[[  3.0  28.4  -8.9 -17.6]
 [ -5.3   6.0 -36.0  26.2]
 [  3.5  24.6   9.6  15.6]
 [  4.3 -12.9  15.0  -8.9]
 [ -6.1   0.4   1.8  -0.2]
 [ 20.2  41.1  10.3  -5.7]
 [-14.1  12.4  13.0 -11.0]
 [-48.4   1.1 -20.9   5.3]
 [ -3.1  -2.9  -2.5  -1.5]
 [ 10.2  14.2   5.0   2.1]
 [ 35.6  22.6  19.4 -15.7]
 [-10.6  -6.1 -34.0  18.5]]
Counting starts at 0.
The entry in the top-left corner: 3.0
What is the entry in row 2 and column 0? 3.5
The entry just right of 0.4: 1.8
What is the entry directly above -0.2? -8.9
What is the entry just left of 1.8? 0.4
What is the entry directly below -11.0? 5.3
What is the entry in row 0 and column 1? 28.4
What is the entry in row 1 and column 0? -5.3
What is the smallest entry? -48.4
What is the entry directly above -14.1? 20.2
What is the entry in the bottom-right corner? 18.5
The entry directly above 5.3: -11.0
What is the entry directly below the largest entry? 12.4
The entry in row 1 and column 1: 6.0
The bottom entry of the column that holds the largest entry is -6.1
What is the largest entry? 41.1
The entry in row 1 and column 2 -> -36.0
What is the entry directly above 26.2? -17.6
What is the entry in the bottom-left corner? -10.6
The entry directly above 1.8 -> 15.0
What is the entry directly above the smallest entry? -14.1
The entry in row 0 and column 2 is -8.9
The entry directly below 12.4: 1.1
The entry directly above 5.0 is -2.5

Questions about the grid below.
1) Read off the entry just right of -49.7.
2) Read off the entry just right of the largest entry.
3) Read off the entry just left of 17.3.
4) Read off the entry just left of -179.8.
5) Read off the minimum.
6) Read off the entry just left of 13.7.
[[-82.7, -102.3, 27.9, -102.5, -35.6, 59.7, -28.9, 30.4, 44.8, -39.7, 13.7, 55.8, -98.5, -33.6, -89.3], [17.9, 10.5, 17.3, 7.7, -66.7, -9.7, -67.0, 18.5, 1.0, -60.1, 37.7, -10.5, 11.9, -28.8, 11.8], [86.6, 179.7, -33.8, 181.9, -2.3, -65.7, -17.5, -31.5, -49.7, 2.1, -12.1, -62.0, 147.4, 5.2, 118.4], [-1.3, -8.5, 37.1, -8.7, -101.9, 6.6, -85.4, 41.0, 19.1, -100.4, 77.3, 8.9, -4.4, -39.4, -6.4], [-23.9, -29.9, 82.1, -30.0, -179.8, 61.1, -98.3, 95.5, 62.3, -211.2, 187.9, 62.5, -28.9, -48.8, -26.3]]
1) 2.1
2) 62.5
3) 10.5
4) -30.0
5) -211.2
6) -39.7

data =
array([[50, 51, 53, 43, 48, 50, 54, 44, 45, 45, 43],
       [32, 36, 31, 52, 74, 25, 63, 22, 40, 65, 51]])
Rows and columns are numbered from 0.
What is the top-left entry?
Answer: 50
The bottom-left entry: 32
The entry just left of 53: 51
The entry in row 0 and column 2 -> 53
The entry just left of the smallest entry is 63
The entry in the bottom-right corner is 51
The top-right entry: 43
The entry directly above the smallest entry is 44
The entry at row 1, column 1: 36
What is the entry in row 1 and column 2?
Answer: 31

Questions about the grid below.
1) Find the entry just right of the centre entry.
2) Find the third smallest entry.
3) Find the fifth entry in reading order.
4) Find the entry just right of 9.2.
5) Find the third largest entry.
6) Find the 2nd smallest entry.
7) Find the first entry in reading order.
8) Find the entry just left of the largest entry.
[[  8.1   4.2  16.1  26.7  12.6 -32.1 -16.6   3.1  -6.9 -20.1   8.1 -13.7
   26.6   2.0  39.2]
 [ 12.3  -6.7  -4.3 -26.4 -15.1  32.4  45.7  -7.6   7.2  34.8  12.3   9.2
  -10.9   7.0 -31.3]
 [ -4.1   3.0  -6.1  -8.8  -1.2  20.3   6.2   3.9   7.8  11.2  -4.1  12.3
  -12.2   1.5 -16.8]]
1) 7.2
2) -26.4
3) 12.6
4) -10.9
5) 34.8
6) -31.3
7) 8.1
8) 32.4

W =
[[-17.0 -16.1 -29.2  -7.5  -9.5  -7.8   0.5  -1.4  12.6 -12.5  23.6]
 [-22.7 -10.6 -23.8  -0.6  -8.6 -34.0 -17.0   6.7  -9.0 -15.5  25.5]
 [ 25.5   4.3   6.7  -6.6  -2.1 -31.4  35.4   4.4 -12.0 -14.7   8.9]
 [  4.7   1.7   8.2  12.5   3.9  33.5 -18.2   5.9  22.7 -23.1  -1.6]
 [-14.8  -3.1  -6.2   6.7  -3.4   4.4  61.4 -16.4   7.0 -20.3  20.6]
 [  4.9  -4.3   5.2  11.7  -1.2  10.6  16.8  -1.8  31.7 -22.1  -8.3]
 [ -0.7   3.5   6.1  18.5  11.4  43.1 -31.9   1.0  23.6  -3.3  12.3]
 [ -9.7  -4.7  -3.4  11.9  -2.6  -1.1  41.6 -20.4  22.0 -22.5   4.5]
 [ 15.0  10.9   4.8 -15.8  13.7 -28.8  -6.7  -6.9 -15.4  -9.7  10.6]
 [-11.8   6.0   5.0  -3.7 -17.8   9.9   2.1   4.5 -19.7  13.3 -23.0]
 [-11.9 -13.2  -2.6   4.2   0.4 -49.8  11.3   5.6 -15.0 -11.2  15.3]
 [-13.5  -3.3  -4.6   9.5  -2.8   1.4  51.7 -19.4  13.5 -22.1  12.7]
 [  1.5  -7.7   5.3   2.6   1.5 -46.2  32.4   6.9 -11.8 -11.7   6.9]
 [ 23.8   2.2 -16.9   0.1  -7.3  -0.6 -17.8   7.6 -16.0  25.5 -20.9]
 [  9.1  -3.7   7.1   0.5   0.4 -41.6  39.4   7.4 -10.7 -12.5   5.3]
 [ 29.1  -0.6  -2.4   1.0  -3.5  -0.1 -39.3   6.7 -14.7  27.9 -18.0]]
The entry directly above the largest entry is -18.2
The smallest entry in the first row is -29.2
The top-left entry: -17.0
The entry directly below the largest entry: 16.8
The 2nd largest entry? 51.7
The entry just left of 7.6 -> -17.8
The 3rd largest entry? 43.1
The entry just right of 51.7? -19.4
The top entry of the column that holds the smallest entry? -7.8
The bottom-right entry? -18.0
The 2nd smallest entry? -46.2
The entry just left of 7.4? 39.4
The entry just right of 5.2 -> 11.7
The entry in the bottom-left corner? 29.1
The entry directly above 12.3? -8.3
The entry just left of 3.9? 12.5
The entry just right of 12.5? 3.9
The entry just right of -20.3? 20.6
The 2nd entry, reading row by row? -16.1
The entry just right of 4.7? 1.7
The entry just left of the smallest entry is 0.4
The entry just right of -34.0: -17.0
The fifth entry in reading order is -9.5
The top-right entry? 23.6
The smallest entry in the last column? -23.0
The smallest entry in the last row -> -39.3
The smallest entry in the first column? -22.7
The fourth entry, reading row by row is -7.5
The entry directly below 5.9? -16.4
The last entry of the smallest entry's row: 15.3

a =
[[ -6.9  -9.8  10.2  14.8  -0.8 -19.1  45.3 -13.7   5.6  33.3 -34.8   7.5
   -3.3  -1.5   7.3 -12.0]
 [ -9.8 -10.3   8.2  31.5   7.4 -13.7  48.3  -1.8   2.2  48.9 -23.1  -5.5
    1.3   7.0  -5.0 -11.6]
 [ -4.3 -17.2  -3.8  30.7 -38.5 -18.7  25.2  10.3  30.2  46.3 -38.1  12.9
  -11.9  -0.1  14.0  -4.5]
 [ -7.1 -20.7  19.5   5.3   6.3 -26.7  46.9 -10.8  29.3  30.3 -23.7  16.9
    5.9  -2.1 -13.4 -29.2]
 [-12.6 -21.4  16.2  13.2 -25.9 -27.5  27.1 -10.3  22.1  26.6 -36.5   7.3
   -8.9   6.5  12.3  -3.8]
 [  1.5  -8.2   8.1  23.0 -12.5  -9.9  28.8  -5.5  11.6  23.4 -26.4  -0.5
   -2.7   6.0 -14.7 -24.0]
 [  7.7  -7.7   8.0   2.4 -30.7  -9.4  44.5  -3.7  10.1  35.6 -26.0  -3.1
   -4.2  -0.5   9.4  -7.5]
 [  5.3 -24.9  -6.3   4.7 -25.2  -6.0  48.0 -12.9  10.1  23.1 -27.1  13.4
   12.0  11.7   9.4 -16.6]]
The entry just right of 23.0: -12.5
Which number is the entry just right of the largest entry?
A: -23.1
The entry just right of 16.2 -> 13.2
Which number is the entry just left of the smallest entry?
A: 30.7
Which number is the entry just right of the smallest entry?
A: -18.7
The entry just left of 28.8 is -9.9
Which number is the entry just left of 7.0?
A: 1.3
Which number is the largest entry?
A: 48.9
The entry just right of 14.8: -0.8
Which number is the entry just left of the largest entry?
A: 2.2
